Each row comes from the steps of one path. Every step used is in the known rows, and no mark comes twice. Write the path behind each row, first mark first.
Each row is shifted at random along 6 fixed directions that mean nothing.
Known rows:
tunuvul sivi koviz sobu: [ 353  -97   32  -47   33 -102   43 -134 -131 -165 -109   82  -79   -4
 -131  341 -153  167 -128  316 -170   99 -158  118 -133  126 -214    6
  230  -60 -141  -81  226  -20   31  -70   15   98  282 -111  -99   13
 -226   65  110 -250  -31   26   27 -293   93 -379 -332 -134  -70  -29
   30  168 -220 -215 -317 -344  -31  194  -93]
manaz sobu tunuvul sivi koviz timev rurusi poguna: [ 263  144   19 -255  179 -361   56  -99 -173  375   -7   14 -181  192
 -536  112  164  140 -173  162  -13   10 -213 -180  138  269 -315  -77
  788 -295 -340   47  267 -241 -119 -255  118  212  -77 -396   56   50
 -436 -282  -95 -151  -35  -83  262 -309  399 -171 -442   30  -49  239
   40  -63   77   37 -213 -327  -85   29  189]
timev poguna sobu tunuvul manaz sivi: [ 307  -92  189 -314  195 -131  263 -203 -300  104  -28  135   81  -91
  -84  408 -316   80    5  525   -1   75 -193  142  -32   71  -92   93
  538  -25 -134 -108  330   69 -192   86   89  154  234 -299  -30   56
 -114  -38    5 -111    3  104  121 -314  156 -294 -372 -164   -2 -109
  198  115 -336 -219 -244 -400  -23  462   53]
vede koviz timev rurusi poguna sobu tunuvul manaz sivi: [ 491 -384  153  113  263 -222  332   62 -129  -66 -116   77 -244    2
  -58  -76 -316    9 -183  236 -264  186 -226 -182  -35 -109   13 -205
  816 -143 -243    6  326 -356   65 -285  146   33  -30 -486 -174  -30
 -448 -116    1 -364 -301 -129  313 -355 -108 -435 -320  174  189   11
   60   53  -29  -40 -384 -264  -52  473 -127]
manaz tunuvul sobu timev: [ 125 -137   44 -191  -16  -27   34 -344 -164   -2 -445  114  -67 -208
  -71    7 -308   19  134  335 -199  103 -122  -95   13  -94  -68 -264
  380   88 -189  328   -3  -93  -13  -78  -74  -90  224 -244  -93 -135
   24   52  123 -268 -310  300  -66 -178  -65 -390 -167  -33  152 -213
   57  -13 -196 -108 -286 -308 -169  416  117]
vede koviz sobu tunuvul manaz sivi funenik rurusi timev: [ 307 -356  260  -21 -112  146  103 -552  -84 -326 -175  -86   -4  -44
  -21  330  -82  124 -471  492 -208  260 -208 -299  -76 -334 -103   94
  274   32  -83 -112  226  117 -267   10  471  225  375    2  137  193
  -78   32  234  251  193 -103   96   -1  148 -367   71 -222    3   -5
 -426  224  100 -444   91 -117  -87  105 -447]
koviz timev poguna sobu tunuvul manaz: [ 663 -458  268  429  -47 -193   70  -98  288 -455 -219 -242 -477  351
    1  -50 -544 -182 -326  412  -79  -47 -110 -207 -163 -202  -43 -233
  540  -70 -166 -174  126 -475  127 -380   52 -403  -23 -192  -85   44
 -276 -126  348 -142    4 -104  -70 -270 -568 -523 -230 -128  289  274
 -488  202   83  -78 -136 -421  306  -99 -340]
manaz koviz sobu timev: [ 121 -138   -7  -95  -40  -57 -174 -131  -31  -56 -475  191 -122 -207
  -74 -136 -112  107  174   66 -338  208  -99 -123  -40  -54  -57 -251
  346   50 -170  344   32 -265  160 -209 -152 -118  169 -303 -118 -128
  -70  -38   78 -389 -549  173    5 -137 -184 -426 -164  134  226 -175
   -3  -12 -140   25 -271 -192 -214  286  138]
timev rurusi poguna sobu tunuvul manaz: [ 297 -306  367   73  -65  -91 -129 -119   51 -235 -254  -64  -73 -107
  269   24 -380 -118 -214  289 -148  230   55 -290  -47 -307  168   85
  524  220  -35 -136  150 -256   86 -113  306 -135  228 -211  176  181
   70    7  227   78 -211 -170   18 -363 -220 -299  104  -78  305  -66
 -160   50   -2 -234 -146   58  -78  -32 -256]
poguna rurusi timev sobu tunuvul: [ 232 -170  -35  -58  -50  -84   26   -3    4  -93 -285  -62 -128  -64
  -33   85  -94   82 -205  300 -183    6 -111 -164  -46 -131   33   72
  624    8 -121   31  149 -211  -37 -174  183   51  129 -220  100  168
  -92 -158  162   10 -160  -37   95 -315  -76 -269 -166  -45  246   -5
 -164    8  -12 -230 -110 -112   60 -190 -143]
rurusi poguna timev sobu: [ -12 -224   68  108 -133  -90 -208 -128   59 -209 -353 -189 -219  -39
  176  -17   52  -63 -172  133 -208  -23   82 -573   87 -118  170  108
  603   79  -36   24   95 -269   31 -191  225 -284  172  -99   81   52
  -29   45  372  -30 -133  -42   74 -124 -262 -597  126   19  311  -24
 -503   65  138  -77 -239  -22  -77 -658 -232]
tunuvul sivi funenik rurusi poguna: [  15  238  260 -275 -159  -72 -327 -456  110   76   21  -42  -13  115
 -184  278  221   81 -207  239   53  225   35 -250   26   16 -252  299
  254   72   78 -153  196   77 -314  -12  342  114   88 -130  375  369
  230 -199   63  461  171 -156  -47   42  311  -18  152 -287   92  174
 -288   49  125 -139  302   36  -72 -125  -21]
vede koviz sobu timev tunuvul manaz sivi: [ 532 -340  298   49  198 -149  264 -317  -29  -90  -13 -128  -62  165
  193  344 -344 -107 -351  333   10   50  -85 -246 -121  -99   42  -57
  549   36 -129 -326  336 -167 -121   37  265  -31  176 -188   -8  109
 -240 -124  235  -20   30 -134  190 -460   51 -342  -12 -113   61   80
 -186  219  -74 -237 -550 -382  133  301 -306]
funenik vede koviz timev rurusi: [-186 -388 -111  185 -283   28 -231 -179  254 -369 -583  162 -123 -357
   90 -430  -45  209  213   59 -458  228  -88 -199  -95 -196  -39 -190
  360   77  -64  417  -45 -142   98 -407 -317 -377  130 -228 -241 -197
  118  149  130 -113 -146  282 -191  479 -384 -704  -61   26  396 -338
 -156  -58  -68   26 -112   66 -414   79 -103]
koviz timev poguna sobu tunuvul: [ 205 -352  -34  144  -30 -105 -109  161  -38 -196 -424   65 -157 -357
   92 -398 -346   36   33  114 -492  173  -70 -224  -48 -267  195 -196
  643   45 -179  172   69 -392  277 -358  -14 -103   23 -412 -147 -166
 -130  184  102 -317 -573   23  100 -250 -400 -434 -259  315  400 -251
   43 -155   15  -83 -193  121 -203 -146 -133]
rurusi poguna timev sobu tunuvul sivi: [ 456 -192  284 -136  232 -119   66   59 -199  137   55  -84   22 -107
  146  230 -163  -15 -533  183 -199  212  -44 -366   10 -145  195   52
  820   52 -198 -330  276 -197 -105  -50  666  363  133 -334  263  266
 -268 -111   96  -55 -259 -359  420 -546  225 -121  -18  107   45   41
  -77   36  177 -336 -320  -16  -13   91 -321]
vede koviz timev rurusi poguna sobu tunuvul sivi manaz: [ 450 -299   52   60  280 -253  432  -89 -231   60  -14   85 -227   36
 -148   81 -224   -7 -231  320  -72   31 -257  -48   67   -8  -53 -226
  731 -221 -319 -145  365 -236   66 -201  158  103   91 -420 -268 -162
 -533   72  -77 -381 -108  -22  327 -413   25 -473 -444  126   40   33
  171  -46 -109  -85 -384 -265  -41  292  -77]
funenik rurusi poguna timev: [ -78  124  111 -331 -296   90 -506    6  191  -46 -433  170  -66 -135
 -160  -84   83  251   59  133 -186  295   25 -320  109  -96  -57  179
  354   96   33  252   75 -122 -141 -206  183  -39  150 -189  308  295
  226 -320  157  150 -232  -15  -54  142 -113 -282   38  -78  351  -26
 -262   37   75  -40  288  103 -167 -386   71]
manaz tunuvul koviz sivi funenik: [  54  -95  242   35  267 -315  425 -271 -117  309  110  211  -77   10
   54  -41 -142 -122   -2   16 -147  138  -71  -52  -33  -56 -156 -238
  217  -52 -120 -173  303 -117  140  -66 -213   75 -172 -487 -211 -164
 -198   81 -169 -210 -330    0  318 -177  179 -107 -199  158  -11   -2
  209  -72   35  138 -182 -171   89  619  101]
sivi funenik timev sobu tunuvul: [ 119 -253   80   -6  -40  -24   23 -365 -128 -133 -239  -52    6 -149
  160  229 -224  -12 -173  363 -182   37  -82 -166  -72 -212   41   28
  342   99 -102  -96  169  -25  -19   -3  155   55  220 -169  -18    3
   13  181  173   45 -102   72   52 -201    6 -301 -109  -44  121 -127
 -101    3  -29 -295 -246  -18  -98 -122 -218]
koviz timev rurusi poguna: [  88  129   91 -206  -79 -165 -366  -14   99  180 -131  -12 -110   52
 -300  -87  308  150 -176  -24 -127  146  -18 -353   78   96 -137  116
  495  -51 -136   96  108 -264  -87 -329  248   94  -34 -302  295  247
  -91 -369   25   92 -113 -217   91    0  184 -155 -113   26  198  152
 -216  -58  201   49  111   68 -166 -309   62]
manaz sobu tunuvul koviz timev poguna: [ 219   -1  267  -86   51 -390 -305 -204   11  215 -118  -52 -122  149
 -170   47 -122  -37  -54   85  -45   88  -21 -287  -10   92 -144 -174
  340  -56 -226  -42  170 -422   33 -190  -42 -119  -65 -292   61  -21
 -220 -132  148  -49 -262  -56  109 -303   24 -210 -199   54  125  175
 -160  -26  126  141 -414 -372   28 -150   92]
rurusi poguna timev tunuvul: [ 121  -79 -146   -6  -45 -203  201 -293   83   20 -228 -209 -173  200
 -116  102 -198  -10 -146  369   67 -304 -100 -307  121   14 -126  -57
  749 -182 -174 -173  185 -137 -153 -149  -34 -238   51 -114 -100 -102
  -87  -69  297   46  329  192   89 -145  -69 -462 -246 -140   68  109
 -328   44   50 -111 -199 -332  191 -659 -138]
koviz timev tunuvul manaz sivi sobu: [ 374 -302  231  123  217 -217  463 -459 -241  -44  -72  -87 -281  171
   13  264 -292  -75 -131  409   -9 -114 -154 -193   -9   33  -64 -208
  423  -84 -228  -47  253 -176   69  -80  -28 -134   86 -216 -247 -194
 -358  121  135 -351  -55   69  133 -435   56 -509 -260  -10   17   37
  -30  120 -171 -105 -512 -443  117  268  -89]
vede koviz sobu tunuvul manaz: [ 406 -220  244  -14  272 -318  281 -165 -170  133   36  -40  -84  206
   -7  131 -419 -243 -294  130   12   -7  -89  -17   60  -35  -74 -244
  347  -43 -223 -289  313 -315   53  -10  194   39   85 -318  -80  -39
 -363   18  119 -127 -116  -89  168 -668   62  -83 -243   -1  -39  163
  112   63    0  -61 -448 -344  122  304  -56]
funenik rurusi poguna timev sobu tunuvul: [  52  -41   -5 -366  -29  -37 -130 -111 -240   77 -296   72  123 -260
  -46  202  -94  108  -59  280 -154  102 -100 -109   64  -71   38  177
  582   44 -129   45  191  -28 -129   19  225  212  254 -225  134  111
   13   38   96   94 -156   64   97 -323  137 -195 -219  -28  103 -173
   70  -66 -111 -289 -178    1 -205 -226   -4]
sivi funenik vede koviz sobu tunuvul: [ 335   -5  -55 -142  341 -336  245  -15 -150  358  125   78  -29  181
 -215  -11 -144 -107 -261 -176  -43  -55 -144  182   34  141 -228 -276
  369 -153 -246 -240  323 -253   22  -35   46  297  -81 -416 -108  -21
 -458  -11  -35 -155 -233  -48  225 -668  284  204 -388  120  -86  219
  296  -68   67  -14 -391 -260  176  272   71]
koviz sobu tunuvul manaz sivi funenik timev poguna rurusi: [ 170 -357  270  139 -119  -83   68 -186   29 -230 -287   -7 -285 -160
 -112 -201 -144  121  -92  376 -328  219 -166 -262   25 -185   -2  -76
  524   -3 -258  125  102 -237   56 -308   38 -131  189 -248  -70 -106
 -136   37  146 -175  -78   61  -13   95 -107 -740 -232  -30  301 -149
 -324    7   69 -166  -71 -173 -317  -21 -130]
vede koviz sivi funenik rurusi poguna sobu timev tunuvul manaz: [ 209 -106  -89 -541  360 -123  582 -430 -762  352  143   80  390 -263
 -222  552 -154   28 -247  473   69  -47 -417  228  199   85 -181  139
  550 -245 -407 -273  410  332 -355  326  363  628  436 -231 -112 -179
 -308  392  -54  -16  439  212  337 -430  601 -280 -671 -125 -436 -245
  381  -20 -298 -419 -356 -288 -280  305  -46]
poguna rurusi timev sobu tunuvul koviz: [ 133 -163   -4  -81  -57 -151  -62  -64  -89 -186 -292   36  -16 -278
   70  223 -267  147 -105  381 -212  308 -139  -50  -95 -222  -79  170
  459   36  -75   -6  179 -140   16  -69  119   44  280 -146   37  106
  125   49  163   -1 -152   34  157 -241  -82 -313  -81 -140  116 -178
  -43   40 -118 -230 -229 -185  -16   41 -172]
funenik vede koviz timev rurusi poguna sobu: [ -43  133 -291 -234  -68 -186 -256  -56   40   46 -190  -43   -2  -29
 -223  -14  192  143    6   21  -21  -69  -49 -115   99  164 -188   73
  527 -102  -43   40  220    1 -205  -87   56  -43   74 -191   48   91
 -107   11  159  128  116  123  -69 -125    4 -246 -183  -89  230   27
  -77    5  -72  -29   42 -144    5 -332   26]
rurusi timev poguna sobu tunuvul manaz sivi: [ 258 -335  389   92  308 -308  371 -122 -221  148  -76   34 -170  -42
  203  -43 -353 -169 -152  222 -242  165  -40 -434   99 -202  204 -259
  787   41 -177 -124  324 -345  111 -139  229  -46   -7 -510  -81  -90
 -317   -3   28 -329 -517 -164  414 -501  -49 -319  -14  273  218  -23
   52  -13   64  -11 -406 -147  -42  385  -89]
manaz sivi funenik vede: [  30   27   62   54  190 -221  380 -339  131  191  253   81 -213  280
  -94   46   67 -124 -187  -22   19  -90  -99  176   -7  174 -379 -119
  200  -84  -36 -279  177   99 -120  -89 -151    0 -106 -292  -83   28
  -13   33   -7 -112   68   84   95   94  132  -32 -124 -171  -58  278
 -104   84   94   65   94 -273  315  352  -15]
vede koviz timev tunuvul sivi funenik rurusi: [-189  129   81 -215   47 -225  128 -339    0  314  -68  276  -11    2
 -126    6   -4   93  110  124  -52  164 -123  -28   38    2 -278 -178
  150  -68  -21   55  307   15 -190  -58 -116  106 -202 -448  -49   33
  -63  -86 -203  161 -108  119   95   -8  222  -39 -142   14  159    8
  191 -106  -24  112   46  -84  -62  575  245]
sivi funenik vede koviz: [-165   58 -303  -97  139 -181  128 -108   92  151   38  253    0  -38
  -79 -137   68   11   43 -244  -68   61  -92  330   32  118 -354  -80
   70  -67   16  -61  237  -18  -54  -18 -181   46   20 -303 -233  -68
   58  177  -14  -43  -58  224   66  -37   21  -28 -123  -81   56   28
  241  -58  -32  177 -235  -95   65  291   72]
koviz sivi funenik timev rurusi poguna sobu tunuvul: [ 204  -77  156  -36  -10 -159 -209    9   71   49 -253   44  -43 -105
  109 -133 -117   23  -97   49 -235  201   41 -369  -26 -213  133  -69
  659  114  -60  -38  235 -264   73 -177  180   58  -64 -432  151  181
 -128 -135   39   39 -497 -186  129 -407  -46  -44  -17  212  406   -4
   25 -114  104 -117  -50  199  -57  -94  -76]
vede koviz timev rurusi poguna sobu tunuvul: [  23   -8 -223 -186   94 -329   51 -195 -111  241 -251  -36  -21  -31
 -176 -130 -175  -18  100   79  -26 -137  -65 -178  146   32  -88 -299
  747 -137 -188   24  286 -190  -50  -58 -102 -118  -41 -383 -202 -225
 -266  105   50   -1 -115  229   66 -433   12 -176 -281  108  171  -29
  192 -154  -85   13 -257 -269  -14  -61  141]
rurusi poguna sobu tunuvul manaz koviz sivi funenik: [ 399 -177  241  -28   71  -24  146 -209  -85 -122   15  149   12  -85
  -15  230  -84   65 -152  265 -174  257 -161   88 -216  -90 -157  191
  280  -21  -80 -185  274   30   12  -22   26  228  161 -247    0  120
  -75   41  -18  -38  -87  -88  165 -115   97 -295 -281 -113   -2  -48
  -15  114 -102 -215  -43 -139   19  360 -164]
vede koviz sobu timev tunuvul manaz: [ 183 -236   -3 -137  131 -156  267 -224 -288   21 -236  146   76 -166
   38  172 -406  -45   22  352  -99   14 -207   89   52  -54  -55  -78
  462  -31 -222    6  214  -97    2   -6   18   28  285 -276 -184 -164
  -97  167   98 -220  -50  217   97 -378  -52 -407 -388  -41   14 -209
  234  -20 -271 -136 -479 -225 -167  242   10]
poguna sobu tunuvul sivi manaz koviz timev: [ 323 -454  112   54  -63   -1   22 -437 -125 -328 -328   17  -20 -182
   83  235 -365   73  -28  419 -228  170 -157 -172 -178 -195  -27 -158
  170  -23 -193  -32  212  -20   61  -27  -76 -159  337 -102 -245 -251
 -103  286  197 -128  -88  167   67  -11 -172 -731 -245  -58   35 -228
 -106  158 -232 -240 -357 -421  -56  190 -259]

Write each row's path:
[ 151   72  102 -423  101 -180  -16  -28 -301  126 -187  293  157 -208
 -148  434 -209  190   92  399  -65  299 -193  245  -23   28 -221  265
  268  -29 -105  -12  323  -47  -46   99   36  268  337 -245   78  147
   44  -58  -11  -63 -245   70  240 -393  161 -202 -325 -175    0 -123
  289   70 -294 -120 -334 -317   -5  231  145] => rurusi timev poguna sobu tunuvul manaz koviz
[ 293 -135  121 -159  140 -148  -61 -246 -164   20   -5   49  168   31
   46  254  -85  -54 -258  -45  -72  107  -57  -42   -3   74 -110   59
  332   28 -111 -263  332  -24 -114  139  232  185  310 -133   39   93
 -217  154  240   43  -14  -56   89 -496  229 -145 -110  -86  -56   31
   38  109  -33 -223 -523 -196  -44  -13 -176] => rurusi poguna timev tunuvul manaz sivi funenik vede koviz sobu
[  48 -286  391  102 -130   -2  -12 -592  104 -130 -228 -132  -88  -39
  165  140  -67   83 -299  390 -138  162  -35 -473  -53 -264  -19  -77
  329  160 -107  -81  125   14 -142  -89  192  -54  173 -107  107  105
  -37  -21  175  178  110   -6   -1  140  201 -420  195 -142  183  -38
 -432  107  172 -286 -105  -27 -199  103 -287] => manaz sobu tunuvul sivi funenik timev rurusi
[ -51  194  -32 -453 -167 -190 -119 -259   65  225 -251  120   -3  -77
 -429  122   20  303  304  398  116  -14 -131   86   40  239 -296    5
  459 -108 -188  173  180   31 -253  -42 -296 -141  167 -208   -8  -57
   36 -176    9  150  207  373 -183   68  135 -466 -416 -330  157  -94
    4  -39 -305  -42   -8 -574 -105   75  334] => sobu tunuvul sivi koviz timev poguna rurusi
[ 168   37  234 -219  -10 -144 -302  -49  -57  115 -241  140  -80 -136
 -153    6  172  159  -76  102 -193  344  -41 -332   64   16  -31  161
  756   55 -154  168  146 -265   22 -244  272  124  175 -343  254  217
  -63 -263  -20 -110 -368 -201  172 -223  168 -265  -29   50  215  -23
  -46  -86   27  -51 -179  104 -389  -25   82] => tunuvul manaz sivi koviz sobu timev rurusi poguna
[ 271  134  121 -395  615 -513  602  -73 -401  715  316  226   26  293
 -259  298 -192 -135  -97   27  160  -83 -207  226  181  337 -264 -299
  534 -229 -260 -275  536 -126 -166  120   54  339 -131 -604 -130  -16
 -558 -189 -208 -287 -221  -12  414 -771  491  215 -479   96 -182  258
  567    6 -152  123 -503 -561  232  829  348] => funenik vede koviz sobu tunuvul manaz sivi
[ 142 -148   62  -83 -115  -66  -54 -387 -124 -137 -356  -23 -180 -123
 -261   39   -3  105  -48  450 -157  113 -167 -233   88  -29 -140   74
  750  -42 -221  215   37  -95  -52 -249   88  -81  306 -154  -19  -64
    0   43  119 -123   79  143  -37   30   61 -593 -200 -147  100 -122
 -187  -49  -72 -181 -134 -119 -373 -189  -19] => sivi manaz tunuvul sobu timev rurusi poguna
[ 557 -166  233  163  127 -278  181 -154   30 -152  -86    9 -349  419
  -85  420 -227  -23 -185  414   -4    2 -179  -46 -144   75 -197  -69
  197  -88 -139  -96  321 -302   62 -178  -80  -67  -14 -216  -78  175
 -367 -290  161 -284 -186 -116   92 -509  -17 -297 -321  -56  153  288
  -86  238 -128  -40 -489 -421  321  167  -52] => funenik timev tunuvul koviz sivi manaz sobu
[ 320 -235  144   11  283 -225  424  -72 -289   37  -37  119 -206  -75
   -7  242 -221   35 -200  324 -144  195 -187 -128   31  -46  -36   22
  703 -134 -255 -153  368 -213  156  -73  153  136  217 -319 -174 -112
 -287  112  -16 -398 -283  -94  515 -462  103 -480 -234   61  -62  -37
  111   33  -92 -112 -616 -257  -99  188 -137] => rurusi poguna timev sobu tunuvul manaz sivi koviz
[   3 -149 -188  -66  298 -225  265 -162 -174  176   37  173   75 -186
   92 -106  -48  -98 -108 -187 -144  131 -124   43  111  -26 -114  -92
  542  -62 -127 -160  329  -63  -26   58  101  159  130 -376 -225 -156
 -113  362   23 -141 -183  107  312 -344   86 -160  -82   99   33  -91
  276 -120    4    8 -529  -17 -111  259 -105] => rurusi poguna sobu timev tunuvul manaz sivi funenik vede koviz
[ 336 -366  478  200   48 -213  -21 -364  -50 -191 -227  -80 -170   73
  356  229 -265 -198 -161  239 -152  190   94 -537  -39 -199  190  -21
  385  204  -76 -142  258 -326  190  -27   99 -255  216 -146    4   18
 -113   71  303 -143 -411 -176  162 -566  -54 -447  183   79  228  -11
 -173  128  -22 -154 -684 -112   -8  -73 -230] => rurusi poguna timev tunuvul koviz sivi manaz sobu
[ 270 -427  285   44 -243  149 -117 -478   98 -410 -501  -70  -65 -232
  147  116 -158  134 -127  521 -197  206  -98 -303 -171 -255   76   17
  533  209 -141  157  -33    1  -81 -151   52 -184  425   -6   50   64
   61    5  255   33   98  123 -194  127  -63 -695   49 -243  233 -270
 -388  117 -168 -408 -208 -121 -333  126 -286] => koviz sivi manaz tunuvul sobu timev rurusi
[ 419 -184  -14   26  108 -255  116 -103  -76 -121 -115    5  -77   50
 -126  251 -284  106  -92  392 -203  107 -271  -17 -111  -23 -166 -182
  593 -200 -216 -169  314 -107  -55 -171  -72   44   17 -317 -217  -65
 -335   -1  100 -218  -31   44  115 -233  -80 -312 -512   36   16   28
   26  108 -126 -131 -212 -375   86  138 -143] => funenik timev poguna sobu tunuvul koviz sivi
[ 213 -340  563  186  -48  -28  115 -720  132 -166 -131  -35  -68   29
  413  163 -292 -188 -104  311  -27  132  110 -369 -202 -263   59  -41
  259  275   51 -206  174  -24   17   71  -13 -294  181 -140   16   21
  139   76  195  123  -93    8  -10  -70  -76 -434  300 -183  196  -62
 -343  134  -35 -180 -228 -184   17  399 -229] => koviz sobu timev tunuvul manaz sivi funenik
[ 213    5 -100 -225   18  -54  183   39  -85   76 -178  142  -62  -55
 -253  133  -65  248 -128  375 -118   23 -271  -24   28   21 -170  207
  677 -199 -183   16  228  -53 -174 -204   94  267   49 -279   64  161
 -103 -238   21  -55   72   34  241  -91  127 -328 -465  -52   83  -15
  -43   -4  -24 -186  -33  -79   -1 -269  -32] => manaz sivi funenik rurusi poguna timev tunuvul
[ 222   59  117 -166  167 -205  236 -133 -112  231   57  256    1   42
 -153  246   27   96  -43  188  -71  121 -200  148 -128   67 -275   34
  310 -124  -92  -78  313  -10  -54  -64  -95  291  -67 -405   -8  143
 -207 -177 -159 -104 -182  -21  241 -189  187  -43 -390  -22   -8   86
  150   17  -94    4    6 -239  161  515  120] => rurusi timev sobu tunuvul koviz sivi funenik
[ 324  -74   26 -202  -47  -91 -161 -195   -9  -44 -230  -81   42  -86
  -38  209 -169  124 -125  304  -25   72  -41 -203  -99  -72  -11   76
  662   23 -107 -117  260  -53 -110   12  145   37  187 -176  103  126
  -78  -45  148  180  -50  -15   48 -374   74 -218 -119 -110  164  -40
  -52   30 -132 -308 -181 -189    9 -142 -150] => manaz sivi koviz timev rurusi poguna sobu tunuvul
[ 448 -150  147   96  -79 -156 -209 -156  238 -157 -199  -53 -256  196
  -92   86 -168   95 -211  189 -115  168  -64 -370 -178  -90 -115 -220
  390  -90 -142  -75  242 -275   14 -249   84 -127  -71 -250   37  103
 -254 -205  137   20 -215 -176  101 -189 -166 -331 -111    7  220  211
 -263  108   70  -47 -148 -307  154   43 -201] => funenik rurusi poguna sobu tunuvul sivi koviz timev
[  40  -40  151 -319  217 -344  321 -528 -364  282  -71  103  195   56
  -28  550 -131  -39  104  386    7   22 -170  -80   75   87 -149 -140
  469 -107 -154 -201  467  133 -212  226 -119   62  158 -315 -179 -151
 -240   99   -9   25   -7  172  196 -408  326 -209 -316  -50 -148  -56
  273   81 -310 -106 -414 -498    3  432  138] => funenik rurusi timev sobu tunuvul manaz koviz sivi
[ 424  -55  117 -207  -84   -8 -345  -85   52  -75 -184   85   54  -79
  -53  282 -119  219 -140  203 -116  255  -54 -181 -214  -41  -69   46
  260   16 -118  -56  237  -78  -47  -62  192  132  172 -192  174  201
  -81 -159  101   75 -239 -149  107 -212    7 -257 -170  -64  126    9
  -45  101 -104 -196 -173 -208   25   75 -163] => rurusi poguna sobu tunuvul sivi koviz timev
[  31 -155  303 -327 -199   11 -325 -248  -98  -46 -322   52  138 -438
    7   66  -28  206   44  266 -167  344  -10 -199  -10 -123   80  246
  248  197 -177  119   93  -70  -38   35  120   13  465  -81  202   25
  188  101  165  184 -103   66  -58  -60  150 -562  -59 -183  214 -356
 -115  -23 -155 -296 -216 -120 -392 -102  -41] => sivi sobu tunuvul manaz koviz timev poguna rurusi
